Here is a tiny trained network, its code and every weight. The questions are about switching its units off for an input and a target symbol, where a switched-off unit gives its printed mean instead of its output.

import numpy as np


def w(rows, s, z=0):
    codes = np.array(rows[::2]) - 128.0
    scale = np.full(codes.shape[1], s)
    scale[-1] = z or s
    return codes * scale


def norm(h):
    return h / np.sqrt((h * h).mean(-1, keepdims=True) + 1e-5)


def f(y):
    return y / 2 * (1 + np.tanh(0.7978845608 * (y + 0.044715 * y**3)))


def softmax(a):
    e = np.exp(a - a.max(-1, keepdims=True))
    return e / e.sum(-1, keepdims=True)


def log_softmax(a):
    a = a - a.max(-1, keepdims=True)
    return a - np.log(np.exp(a).sum(-1, keepdims=True))


def net(x, mask):
    ids = ['γδεζηθμξστφω'.index(c) for c in x.split()]
    T = len(ids)
    res = E[ids] + P[:T]
    u = 0
    for l in range(2):
        q, k, v = (norm(res) @ M[l].T for M in (Q, K, V))
        z = softmax(np.where(np.tri(T) > 0, q @ k.T / 2**0.5, -1e9)) @ v
        res = res + np.where(mask[u], z, O[l][:, -1]) @ O[l][:, :-1]
        u += 1
        y = f(norm(res) @ A[l][:, :-1].T + A[l][:, -1])
        res = res + np.where(mask[u : u + 16], y, B[l][:, -1]) @ B[l][:, :-1]
        u += 16
    return log_softmax(norm(res)[-1] @ U[:, :-1].T + U[:, -1])


Q, K, V, O, A, B = {}, {}, {}, {}, {}, {}
E = w([
[110,121,121],'γ',
[117,160,138],'δ',
[120,162,143],'ε',
[119,134,128],'ζ',
[121,134,125],'η',
[98,151,183],'θ',
[112,153,144],'μ',
[108,120,123],'ξ',
[189,171,109],'σ',
[109,151,145],'τ',
[100,139,145],'φ',
[253,31,100],'ω',
],0.0074)
P = w([
[30,70,249],'0',
[56,117,254],'1',
[102,158,61],'2',
[49,34,126],'3',
[115,141,75],'4',
[123,133,77],'5',
[128,124,78],'6',
[134,118,79],'7',
[142,112,81],'8',
[156,101,90],'9',
[161,98,91],'10',
[158,94,100],'11',
[157,89,103],'12',
],0.003)
Q[0] = w([
[150,205,107],'L0H1',
[135,58,1],'L0H1',
],0.01)
K[0] = w([
[160,193,161],'L0H1',
[248,74,83],'L0H1',
],0.012)
V[0] = w([
[208,8,100],'L0H1',
[2,147,125],'L0H1',
],0.0062)
O[0] = w([
[159,238,224,4],'L0H1',
[128,207,4,181],'L0H1',
],0.004,0.0031)
A[0] = w([
[129,129,119,96],'L0N1',
[219,119,128,186],'L0N2',
[65,128,218,175],'L0N3',
[203,127,128,190],'L0N4',
[119,230,198,252],'L0N5',
[96,175,171,80],'L0N6',
[198,140,133,115],'L0N7',
[112,157,166,131],'L0N8',
[132,129,130,113],'L0N9',
[98,73,60,186],'L0N10',
[116,125,128,34],'L0N11',
[138,99,107,210],'L0N12',
[99,87,127,155],'L0N13',
[198,58,157,233],'L0N14',
[137,124,120,149],'L0N15',
[78,1,168,45],'L0N16',
],0.0052,0.0013)
B[0] = w([
[133,130,138,125],'L0N1',
[39,111,94,170],'L0N2',
[116,166,69,135],'L0N3',
[54,117,100,162],'L0N4',
[80,105,2,140],'L0N5',
[139,100,90,102],'L0N6',
[75,109,106,138],'L0N7',
[121,112,99,113],'L0N8',
[131,127,134,123],'L0N9',
[44,135,68,252],'L0N10',
[149,121,143,108],'L0N11',
[104,139,112,173],'L0N12',
[122,130,106,151],'L0N13',
[36,135,93,176],'L0N14',
[120,133,120,139],'L0N15',
[138,201,96,136],'L0N16',
],0.0078,0.0025)
Q[1] = w([
[2,125,39],'L1H1',
[18,218,130],'L1H1',
],0.0055)
K[1] = w([
[181,2,121],'L1H1',
[65,28,126],'L1H1',
],0.008)
V[1] = w([
[134,155,60],'L1H1',
[187,2,117],'L1H1',
],0.011)
O[1] = w([
[174,176,120,255],'L1H1',
[132,61,2,28],'L1H1',
],0.0094,0.0052)
A[1] = w([
[138,106,86,142],'L1N1',
[121,138,131,158],'L1N2',
[143,121,146,181],'L1N3',
[148,31,205,248],'L1N4',
[149,140,108,122],'L1N5',
[146,133,115,77],'L1N6',
[134,145,129,62],'L1N7',
[243,224,113,60],'L1N8',
[193,28,112,184],'L1N9',
[132,141,132,87],'L1N10',
[121,128,108,95],'L1N11',
[209,172,192,90],'L1N12',
[149,96,154,132],'L1N13',
[94,138,105,181],'L1N14',
[175,141,86,71],'L1N15',
[156,224,132,71],'L1N16',
],0.011,0.0017)
B[1] = w([
[119,79,155,129],'L1N1',
[138,120,142,143],'L1N2',
[125,117,103,127],'L1N3',
[106,25,12,123],'L1N4',
[106,126,145,132],'L1N5',
[105,137,130,122],'L1N6',
[121,131,118,133],'L1N7',
[144,241,158,223],'L1N8',
[164,254,30,128],'L1N9',
[124,128,121,133],'L1N10',
[140,118,144,129],'L1N11',
[213,63,96,188],'L1N12',
[116,118,71,112],'L1N13',
[189,114,163,161],'L1N14',
[75,122,153,126],'L1N15',
[83,82,50,254],'L1N16',
],0.016,0.0074)
U = w([
[194,219,70,204],'γ',
[61,176,32,155],'δ',
[8,171,142,127],'ε',
[74,175,224,130],'ζ',
[135,127,151,3],'η',
[141,126,156,15],'θ',
[138,110,159,43],'μ',
[133,120,151,15],'ξ',
[114,79,183,133],'σ',
[114,69,170,133],'τ',
[125,98,166,92],'φ',
[160,33,34,97],'ω',
],0.011,0.0056)

Each question gives the input, a string of symbols that net reads in full, and the target symbol t.
The units are the heads (2 rows each of Q, K, V and O) and the neurons (one row each of A and B). Each row of codes is followed by its name. A weight is (code - 128) times the scale printed after its matrix; where a second scale follows, it is the last column's (O, A, B and U).
mask holds one flag per unit, layer by layer, with each layer's heads first. A switched-off unit (its flag False) gives its mean, the last column of its rows in O or B, instead of its output. The means were averaged over made-up inputs and are rounded, as every weight is.
A unit's drop is (log p(t) with every unit on - log p(t) with that unit switched off) / (log p(t) with every unit on - log p(t) with every unit switched off).
The circuit of an input: a set's keep is (log p(t) with only the set's units on - log p(t) with every unit switched off) / (log p(t) with every unit on - log p(t) with every unit switched off). Starting from the 12 units with the biggest drops (on a tie, the unit counted first), units are removed one at a time, each time the one whose removal leaves the highest keep (on an exact tie, the one counted first), for as long as the keep stays at least 0.8.
units of the circuit, in order: the units of the circuit, biggest drop first
most important unit: the unit with the biggest drop
k most important neurons: the k neurons with the biggest drops, biggest first
top k neurons in layer l: the k neurons of layer l with the biggest drops, biggest first
input τ τ ε σ ω ε ε, target ω: units of the circuit, in order -> L1N8; L1H1
input ξ φ ω θ η, target ω: units of the circuit, in order -> L1N8; L1H1
input η θ ω ζ, target ω: units of the circuit, in order -> L1N8
input δ ζ μ ε μ η ω θ, target ω: top 3 neurons in layer 1 -> L1N8; L1N1; L1N9
input σ ε ε ζ ξ δ ω δ, target ω: 3 most important neurons -> L0N10; L1N8; L1N1
input τ γ ε ξ σ ε σ γ σ σ τ σ, target ζ: 2 most important neurons -> L0N2; L1N16
input σ τ μ φ σ σ η τ δ ε σ, target ζ: top 3 neurons in layer 0 -> L0N2; L0N4; L0N7
input σ ε ζ σ η ω ξ, target ω: 4 most important neurons -> L1N8; L0N10; L1N1; L0N3
input ζ ω ω, target δ: units of the circuit, in order -> L0N14; L1N12
input ω σ δ, target ω: 3 most important neurons -> L1N8; L0N10; L1N1
input σ ζ θ φ μ ε δ ζ μ ζ η ω τ, target ω: 3 most important neurons -> L0N10; L1N8; L1N1
input τ ω γ, target ω: top 3 neurons in layer 0 -> L0N10; L0N3; L0N14
input μ σ σ, target δ: 3 most important neurons -> L0N2; L1N12; L1N8
input σ ζ ω δ φ, target ω: most important unit -> L0H1
input τ ξ σ γ τ η σ ε τ σ σ ω μ, target ω: top 4 neurons in layer 1 -> L1N8; L1N1; L1N9; L1N14
input φ σ μ η γ ε ζ μ σ, target δ: top 3 neurons in layer 0 -> L0N2; L0N4; L0N14
input ξ ε θ θ ω σ ξ, target ω: 4 most important neurons -> L1N8; L0N10; L1N1; L1N9
input γ τ δ ξ σ ζ θ σ σ, target ε: top 3 neurons in layer 1 -> L1N12; L1N8; L1N16
input μ θ θ ξ, target γ: top 2 neurons in layer 1 -> L1N12; L1N8
input τ σ μ τ γ η ζ σ σ σ ω σ ζ, target ω: most important unit -> L1N8
input ω σ θ, target ω: 2 most important neurons -> L1N8; L0N10
input τ σ ε η δ τ ω γ, target ω: 4 most important neurons -> L1N8; L0N10; L1N1; L0N3
input μ φ δ θ, target γ: 2 most important neurons -> L0N2; L1N12
input ξ ω τ, target ω: 2 most important neurons -> L1N8; L0N10
input μ ω σ, target ω: top 4 neurons in layer 0 -> L0N10; L0N2; L0N4; L0N14
input μ τ σ θ, target γ: top 2 neurons in layer 0 -> L0N2; L0N14
